Here is a tiny trained network, its code and every weight. The questions are about switching its units off for an input and a class, where a switched-off unit gives its printed mean instead of its output.

import numpy as np


def w(rows, s, z=0):
    codes = np.array(rows[::2]) - 128.0
    scale = np.full(codes.shape[1], s)
    scale[-1] = z or s
    return codes * scale


def f(y):
    return np.maximum(y, 0)


def log_softmax(a):
    a = a - a.max(-1, keepdims=True)
    return a - np.log(np.exp(a).sum(-1, keepdims=True))


def net(x, mask):
    res = np.array(x, float).reshape(1, 4) / 4 @ E
    y = f(res @ A[0][:, :-1].T + A[0][:, -1])
    res = res + np.where(mask, y, B[0][:, -1]) @ B[0][:, :-1]
    return log_softmax(res[-1] @ U[:, :-1].T + U[:, -1])


A, B = {}, {}
E = w([
[140,134,86,158],'x0',
[114,75,98,41],'x1',
[2,41,216,86],'x2',
[105,125,252,48],'x3',
],0.0087)
A[0] = w([
[191,245,89,89,176],'N1',
[20,83,115,161,152],'N2',
[126,153,181,183,56],'N3',
[140,90,81,38,171],'N4',
[177,77,49,176,253],'N5',
[154,85,54,179,252],'N6',
],0.012,0.0041)
B[0] = w([
[201,221,76,67,248],'N1',
[146,108,136,37,184],'N2',
[162,69,177,169,149],'N3',
[152,154,210,254,186],'N4',
[128,160,187,108,240],'N5',
[149,151,215,106,228],'N6',
],0.0095,0.012)
U = w([
[97,134,104,36,171],'0',
[30,191,132,133,251],'1',
[121,123,162,148,149],'2',
[169,87,164,253,177],'3',
[65,147,90,179,54],'4',
[76,96,42,189,3],'5',
[54,115,39,179,10],'6',
[45,110,12,203,21],'7',
],0.011,0.0068)

Each question gives the input, the list of numbers given to net, and the class t.
The units are the neurons (one row each of A and B). Each row of codes is followed by its name. A weight is (code - 128) times the scale printed after its matrix; where a second scale follows, it is the last column's (A, B and U).
mask holds one flag per neuron, in row order. A switched-off neuron (its flag False) gives its mean, the last column of its row in B, instead of its output. The means were averaged over made-up inputs and are rounded, as every weight is.
A unit's drop is (log p(t) with every unit on - log p(t) with that unit switched off) / (log p(t) with every unit on - log p(t) with every unit switched off).
The circuit of an input: a set's keep is (log p(t) with only the set's units on - log p(t) with every unit switched off) / (log p(t) with every unit on - log p(t) with every unit switched off). Starting from all 6 units, units are removed one at a time, each time the one whose removal leaves the highest keep (on an exact tie, the one counted first), for as long as the keep stays at least 0.8.
circuit, biggest first: the units of the circuit, biggest drop first
k most important neurons: the k neurons with the biggest drops, biggest first
drop of u: that unit's drop, to one decimal
input [8,1,8,-6], class 0: circuit, biggest first => N2
input [1,4,0,3], class 3: 2 most important neurons => N4; N1
input [-1,-6,6,1], class 0: 3 most important neurons => N2; N4; N6
input [4,-2,0,-8], class 2: circuit, biggest first => N6; N5
input [5,7,-1,0], class 3: 3 most important neurons => N4; N1; N2
input [0,4,1,1], class 3: circuit, biggest first => N4; N1
input [-3,-2,6,0], class 0: 2 most important neurons => N2; N4
input [-6,-4,-8,-2], class 0: 2 most important neurons => N1; N4
input [-4,7,-6,4], class 3: 3 most important neurons => N4; N2; N5
input [6,6,-5,-8], class 2: 3 most important neurons => N6; N4; N5
input [-5,8,5,-1], class 3: 3 most important neurons => N4; N1; N5
input [8,-6,-3,-2], class 1: 2 most important neurons => N4; N1
input [6,-2,-5,-3], class 1: 2 most important neurons => N2; N5
input [-5,-2,-8,-2], class 0: most important neuron => N1
input [5,8,5,5], class 3: drop of N1 => 0.3
input [7,-2,-7,-6], class 0: drop of N4 => 0.2
input [-2,-3,-8,7], class 0: drop of N4 => 0.3
